Below is a small trained network, with its code and all its weights. Each question gives an input and a class and asks what happens when units are switched off, that is, made to give their printed mean instead of their output.

import numpy as np


def w(rows, s, z=0):
    codes = np.array(rows[::2]) - 128.0
    scale = np.full(codes.shape[1], s)
    scale[-1] = z or s
    return codes * scale


def f(y):
    return np.maximum(y, 0)


def log_softmax(a):
    a = a - a.max(-1, keepdims=True)
    return a - np.log(np.exp(a).sum(-1, keepdims=True))


def net(x, mask):
    res = np.array(x, float).reshape(1, 8) / 4 @ E
    y = f(res @ A[0][:, :-1].T + A[0][:, -1])
    res = res + np.where(mask, y, B[0][:, -1]) @ B[0][:, :-1]
    return log_softmax(res[-1] @ U[:, :-1].T + U[:, -1])


A, B = {}, {}
E = w([
[27,123,55,115,77],'x0',
[93,141,160,255,119],'x1',
[114,114,138,121,139],'x2',
[145,141,120,136,114],'x3',
[146,143,115,133,112],'x4',
[154,152,110,142,98],'x5',
[80,216,201,75,76],'x6',
[140,231,87,147,224],'x7',
],0.0073)
A[0] = w([
[150,55,220,126,38,154],'n1',
[214,108,92,32,153,33],'n2',
[206,137,151,76,135,67],'n3',
[182,84,90,149,168,64],'n4',
[97,227,220,118,120,87],'n5',
[137,121,115,214,124,39],'n6',
[194,161,98,144,75,230],'n7',
[93,117,180,205,146,77],'n8',
[167,120,191,137,156,44],'n9',
[154,101,46,146,102,105],'n10',
[180,85,6,178,122,59],'n11',
[116,115,197,235,143,68],'n12',
[103,147,188,186,114,55],'n13',
[167,76,67,50,113,139],'n14',
[184,53,40,165,186,60],'n15',
[118,185,143,105,200,88],'n16',
[203,117,224,127,171,37],'n17',
[218,135,201,138,159,78],'n18',
[88,204,39,130,87,206],'n19',
[98,157,168,186,157,91],'n20',
[164,109,96,65,72,161],'n21',
[171,84,183,132,29,135],'n22',
[156,82,122,205,188,12],'n23',
[121,105,161,225,104,92],'n24',
[135,76,131,173,176,77],'n25',
[126,164,124,142,202,42],'n26',
[129,192,112,127,206,212],'n27',
[109,202,174,102,127,81],'n28',
[125,118,159,246,69,57],'n29',
[181,134,124,46,154,48],'n30',
[132,151,110,101,181,39],'n31',
[122,141,144,117,251,151],'n32',
[105,237,185,113,75,48],'n33',
[203,129,231,134,189,81],'n34',
[97,222,183,64,102,74],'n35',
[117,141,204,95,97,67],'n36',
[39,115,33,123,71,149],'n37',
[161,71,98,22,123,75],'n38',
[132,39,202,104,118,125],'n39',
[132,197,109,129,163,252],'n40',
[107,63,109,146,208,43],'n41',
[254,106,215,147,100,136],'n42',
[139,74,141,154,92,93],'n43',
[156,48,139,76,95,93],'n44',
],0.0096,0.0039)
B[0] = w([
[177,126,71,231,158,237],'n1',
[168,206,137,70,152,194],'n2',
[105,189,155,127,183,171],'n3',
[151,99,172,65,35,187],'n4',
[195,63,106,79,67,233],'n5',
[160,152,124,52,118,173],'n6',
[132,64,124,161,214,201],'n7',
[168,236,125,90,132,193],'n8',
[39,167,160,125,92,164],'n9',
[127,71,174,88,125,178],'n10',
[162,35,215,34,67,212],'n11',
[168,167,129,62,190,215],'n12',
[176,198,98,5,134,180],'n13',
[124,220,154,176,128,212],'n14',
[200,63,195,82,37,231],'n15',
[149,142,38,213,127,196],'n16',
[40,137,192,160,113,197],'n17',
[33,97,254,157,157,206],'n18',
[63,90,147,179,166,251],'n19',
[202,174,121,112,136,192],'n20',
[119,178,122,149,164,195],'n21',
[147,128,54,214,144,209],'n22',
[160,126,155,103,99,193],'n23',
[139,208,131,102,167,202],'n24',
[179,133,128,106,87,180],'n25',
[150,163,33,184,92,181],'n26',
[114,115,76,214,165,254],'n27',
[179,41,150,109,47,194],'n28',
[175,191,121,89,178,211],'n29',
[173,218,134,85,131,175],'n30',
[121,163,80,155,108,159],'n31',
[147,95,56,216,71,229],'n32',
[172,59,139,57,54,221],'n33',
[24,88,200,139,126,220],'n34',
[182,50,155,62,95,223],'n35',
[193,54,85,130,74,175],'n36',
[29,163,223,177,188,247],'n37',
[149,195,113,135,156,202],'n38',
[190,136,69,193,147,203],'n39',
[103,90,71,190,169,248],'n40',
[154,107,180,98,107,180],'n41',
[33,119,189,218,192,230],'n42',
[133,139,73,191,128,170],'n43',
[151,145,84,177,105,191],'n44',
],0.0058,0.0066)
U = w([
[188,2,170,80,51,98],'0',
[16,76,203,149,156,169],'1',
[141,83,125,145,144,220],'2',
[137,81,121,147,146,193],'3',
[153,77,61,195,126,2],'4',
[172,210,138,40,157,28],'5',
[119,56,135,126,154,178],'6',
],0.0083,0.0052)

Each question gives the input, the list of numbers given to net, and the class t.
The units are the neurons (one row each of A and B). Each row of codes is followed by its name. A weight is (code - 128) times the scale printed after its matrix; where a second scale follows, it is the last column's (A, B and U).
mask holds one flag per neuron, in row order. A switched-off neuron (its flag False) gives its mean, the last column of its row in B, instead of its output. The means were averaged over made-up inputs and are rounded, as every weight is.
A unit's drop is (log p(t) with every unit on - log p(t) with that unit switched off) / (log p(t) with every unit on - log p(t) with every unit switched off).
The circuit of an input: a set's keep is (log p(t) with only the set's units on - log p(t) with every unit switched off) / (log p(t) with every unit on - log p(t) with every unit switched off). Starting from the 12 units with the biggest drops (on a tie, the unit counted first), units are removed one at a time, each time the one whose removal leaves the highest keep (on an exact tie, the one counted first), for as long as the keep stays at least 0.8.
units of the circuit, in order: the units of the circuit, biggest drop first
most important unit: the unit with the biggest drop
k most important neurons: the k neurons with the biggest drops, biggest first
drop when u is switched off: that unit's drop, to one decimal
input [-4,-6,0,-4,1,2,-3,-4], class 5: most important unit	n2
input [7,7,-1,-6,-2,6,8,-2], class 0: units of the circuit, in order	n33, n5
input [-1,-7,-5,1,-4,-7,-4,8], class 4: units of the circuit, in order	n32, n16
input [5,2,7,7,3,7,8,-2], class 0: units of the circuit, in order	n33, n35
input [-3,-7,-8,-7,6,1,6,8], class 4: units of the circuit, in order	n16, n27, n40
input [-8,3,-3,-1,2,0,-1,6], class 1: units of the circuit, in order	n18, n34
input [7,8,8,0,-8,-5,-8,-7], class 0: 2 most important neurons	n11, n15
input [7,-3,-2,3,-4,0,7,0], class 0: 2 most important neurons	n35, n33
input [7,-2,-7,-1,6,-3,5,-8], class 4: units of the circuit, in order	n1, n22
input [-8,4,-8,0,1,-5,-5,-7], class 1: 4 most important neurons	n42, n18, n34, n17
input [3,6,2,-2,-4,-5,-2,-7], class 4: units of the circuit, in order	n1, n39
input [-6,5,-4,-2,-5,-3,8,1], class 0: units of the circuit, in order	n5, n33
input [-1,8,-7,7,7,7,4,-7], class 5: 2 most important neurons	n29, n13
input [-2,8,-2,-1,6,-1,6,-6], class 5: 2 most important neurons	n13, n29
input [-8,7,-5,4,-1,-5,3,-3], class 1: units of the circuit, in order	n42
input [6,-1,-5,-1,8,-3,-2,-8], class 4: units of the circuit, in order	n1, n22
input [7,-3,2,0,7,4,-6,3], class 1: 2 most important neurons	n37, n19
input [-7,4,3,-6,-4,-5,0,4], class 1: 2 most important neurons	n34, n18
input [5,7,7,8,8,-1,8,-6], class 0: 4 most important neurons	n33, n5, n35, n36
input [8,-5,-4,-6,4,-1,-2,-1], class 1: most important unit	n37
input [-3,-8,-3,-6,-5,4,5,-5], class 5: drop when n36 is switched off	-0.1
input [3,2,-7,-7,0,-5,-5,-8], class 4: drop when n43 is switched off	0.2
input [1,6,2,0,-5,-6,-8,-2], class 0: drop when n25 is switched off	0.0
